Here is a tiny trained network, its code and every weight. The questions are about switching its units off for an input and a target symbol, where a switched-off unit gives its printed mean instead of its output.

import numpy as np


def w(rows, s, z=0):
    codes = np.array(rows[::2]) - 128.0
    scale = np.full(codes.shape[1], s)
    scale[-1] = z or s
    return codes * scale


def softmax(a):
    e = np.exp(a - a.max(-1, keepdims=True))
    return e / e.sum(-1, keepdims=True)


def log_softmax(a):
    a = a - a.max(-1, keepdims=True)
    return a - np.log(np.exp(a).sum(-1, keepdims=True))


def net(x, mask):
    ids = ['ΓΞΣΦΩβδεζηθτψ'.index(c) for c in x.split()]
    T = len(ids)
    res = E[ids] + P[:T]
    u = 0
    for l in range(3):
        r = res
        for j in range(2):
            rows = slice(3 * j, 3 * j + 3)
            q, k, v = (r @ M[l][rows].T for M in (Q, K, V))
            z = softmax(np.where(np.tri(T) > 0, q @ k.T / 3**0.5, -1e9)) @ v
            o = O[l][rows]
            res = res + np.where(mask[u + j], z, o[:, -1]) @ o[:, :-1]
        u += 2
    return log_softmax(res[-1] @ U[:, :-1].T + U[:, -1])


Q, K, V, O = {}, {}, {}, {}
E = w([
[112,177,120,78,103],'Γ',
[59,148,50,112,187],'Ξ',
[128,3,145,68,130],'Σ',
[171,99,69,32,126],'Φ',
[160,66,90,127,191],'Ω',
[94,174,99,209,9],'β',
[75,159,101,179,193],'δ',
[174,165,97,96,149],'ε',
[72,161,159,70,140],'ζ',
[36,46,144,126,197],'η',
[149,100,160,140,133],'θ',
[42,94,107,46,106],'τ',
[181,105,148,37,97],'ψ',
],0.0043)
P = w([
[147,140,170,142,141],'0',
[47,124,2,74,89],'1',
[93,119,50,88,115],'2',
[110,105,57,103,122],'3',
[107,111,56,111,119],'4',
[110,112,68,111,119],'5',
[97,116,53,109,121],'6',
[108,113,65,110,120],'7',
[103,99,51,105,109],'8',
[115,111,55,109,111],'9',
[89,123,44,115,110],'10',
[109,103,60,110,103],'11',
[135,106,103,108,93],'12',
],0.0034)
Q[0] = w([
[94,146,182,111,152],'L0H1',
[212,183,168,108,137],'L0H1',
[152,208,113,81,173],'L0H1',
[212,196,199,58,164],'L0H2',
[69,188,141,210,20],'L0H2',
[214,46,254,128,147],'L0H2',
],0.016)
K[0] = w([
[79,114,165,90,155],'L0H1',
[98,142,66,54,106],'L0H1',
[141,141,57,90,186],'L0H1',
[191,153,96,56,232],'L0H2',
[101,116,20,171,12],'L0H2',
[107,35,150,7,212],'L0H2',
],0.018)
V[0] = w([
[55,178,116,160,164],'L0H1',
[208,109,240,243,164],'L0H1',
[108,230,251,50,169],'L0H1',
[79,229,164,202,70],'L0H2',
[3,93,207,85,207],'L0H2',
[116,26,234,124,5],'L0H2',
],0.012)
O[0] = w([
[122,60,131,171,146,125],'L0H1',
[156,195,149,151,238,1],'L0H1',
[254,122,106,180,89,78],'L0H1',
[91,96,179,227,100,87],'L0H2',
[170,130,30,182,188,112],'L0H2',
[66,249,78,161,109,83],'L0H2',
],0.012,0.0047)
Q[1] = w([
[106,180,149,107,135],'L1H1',
[97,122,145,152,252],'L1H1',
[141,145,125,57,157],'L1H1',
[114,123,91,130,112],'L1H2',
[124,152,152,161,142],'L1H2',
[155,97,89,2,145],'L1H2',
],0.019)
K[1] = w([
[143,146,77,137,91],'L1H1',
[243,126,109,131,171],'L1H1',
[156,163,160,176,127],'L1H1',
[147,130,166,126,158],'L1H2',
[95,93,103,100,54],'L1H2',
[251,189,108,205,204],'L1H2',
],0.017)
V[1] = w([
[29,107,156,83,214],'L1H1',
[141,153,244,83,132],'L1H1',
[106,181,213,246,71],'L1H1',
[138,249,151,132,222],'L1H2',
[139,114,209,57,42],'L1H2',
[98,140,54,108,11],'L1H2',
],0.011)
O[1] = w([
[86,100,31,84,145,179],'L1H1',
[219,112,77,99,136,88],'L1H1',
[189,107,142,102,2,3],'L1H1',
[131,136,15,147,65,160],'L1H2',
[147,147,129,43,202,178],'L1H2',
[122,221,184,122,168,100],'L1H2',
],0.0094,0.0041)
Q[2] = w([
[144,116,182,46,102],'L2H1',
[182,193,235,90,206],'L2H1',
[162,126,167,183,102],'L2H1',
[37,117,120,133,132],'L2H2',
[23,90,145,6,68],'L2H2',
[182,139,141,69,82],'L2H2',
],0.015)
K[2] = w([
[161,99,66,140,84],'L2H1',
[70,37,67,75,109],'L2H1',
[59,109,149,158,87],'L2H1',
[168,165,169,155,155],'L2H2',
[153,172,252,100,162],'L2H2',
[54,107,141,82,96],'L2H2',
],0.018)
V[2] = w([
[65,115,53,121,103],'L2H1',
[52,106,144,127,172],'L2H1',
[96,195,109,99,135],'L2H1',
[78,228,91,80,157],'L2H2',
[247,197,102,116,68],'L2H2',
[172,63,90,42,193],'L2H2',
],0.015)
O[2] = w([
[168,81,123,175,64,127],'L2H1',
[163,161,206,123,88,56],'L2H1',
[116,90,180,159,121,106],'L2H1',
[65,39,144,197,168,114],'L2H2',
[252,84,151,160,175,254],'L2H2',
[127,42,122,23,114,122],'L2H2',
],0.012,0.0087)
U = w([
[90,85,199,114,174,120],'Γ',
[115,62,97,111,54,159],'Ξ',
[167,105,101,29,182,134],'Σ',
[72,164,165,153,175,147],'Φ',
[211,144,214,120,99,255],'Ω',
[111,192,82,144,194,137],'β',
[193,99,45,167,111,66],'δ',
[103,134,101,132,148,148],'ε',
[105,156,98,168,70,125],'ζ',
[129,100,132,171,251,95],'η',
[160,167,67,80,53,43],'θ',
[80,166,158,73,96,99],'τ',
[100,88,132,197,142,90],'ψ',
],0.0026,0.0039)

Each question gives the input, a string of symbols that net reads in full, and the target symbol t.
The units are the heads (3 rows each of Q, K, V and O). Each row of codes is followed by its name. A weight is (code - 128) times the scale printed after its matrix; where a second scale follows, it is the last column's (O and U).
mask holds one flag per head, layer by layer. A switched-off head (its flag False) gives its mean, the last column of its rows in O, instead of its output. The means were averaged over made-up inputs and are rounded, as every weight is.
A unit's drop is (log p(t) with every unit on - log p(t) with that unit switched off) / (log p(t) with every unit on - log p(t) with every unit switched off).
The circuit of an input: a set's keep is (log p(t) with only the set's units on - log p(t) with every unit switched off) / (log p(t) with every unit on - log p(t) with every unit switched off). Starting from all 6 units, units are removed one at a time, each time the one whose removal leaves the highest keep (on an exact tie, the one counted first), for as long as the keep stays at least 0.8.
units of the circuit, in order: the units of the circuit, biggest drop first
most important unit: the unit with the biggest drop
heads that matter: for each layer, one digit per head in row order, 1 if its drop is at least 0.15 and else 0, layers parted by /
drop of u: that unit's drop, to one decimal
input Σ Ω Ξ Ω ψ δ Γ, target ψ: most important unit => L0H2
input δ η θ δ Ξ, target θ: units of the circuit, in order => L0H1, L2H2, L1H2, L0H2
input τ τ Ω τ θ Φ ζ, target Φ: units of the circuit, in order => L2H2, L0H2, L1H1, L1H2
input θ θ Ω θ θ Ω Ω Γ Ξ δ ψ Γ ζ, target δ: heads that matter => 11 / 11 / 11
input θ τ ε ε ε, target δ: heads that matter => 11 / 11 / 11
input δ ε Γ τ ε ζ ε δ Ξ Φ Γ, target θ: units of the circuit, in order => L0H1, L2H2, L1H2, L0H2
input θ ε Φ, target δ: heads that matter => 11 / 11 / 11
input Ω Ω ζ ε, target Ξ: heads that matter => 10 / 11 / 11
input Ω ε ψ ε ε ε Φ, target Ξ: heads that matter => 10 / 11 / 11
input Σ ε τ Σ ψ, target ψ: heads that matter => 11 / 11 / 11
input τ Ξ θ θ δ Ω ε Γ θ Φ Σ, target Φ: heads that matter => 11 / 11 / 01
input Γ Ξ ζ β Ω β, target Ω: heads that matter => 00 / 11 / 00
input Ξ ε Γ θ β, target Ω: heads that matter => 01 / 11 / 10
input Φ Ω τ Ω τ, target Γ: heads that matter => 01 / 11 / 11
input ζ τ η ε Φ δ Σ ε δ Ω τ Ω, target β: most important unit => L0H1
input ε Γ Σ, target Σ: drop of L0H1 => 0.6
input Ω Φ δ, target Ξ: drop of L1H2 => 0.4
input Ξ η θ ε Γ ε Γ θ ε δ, target τ: drop of L1H1 => 0.2
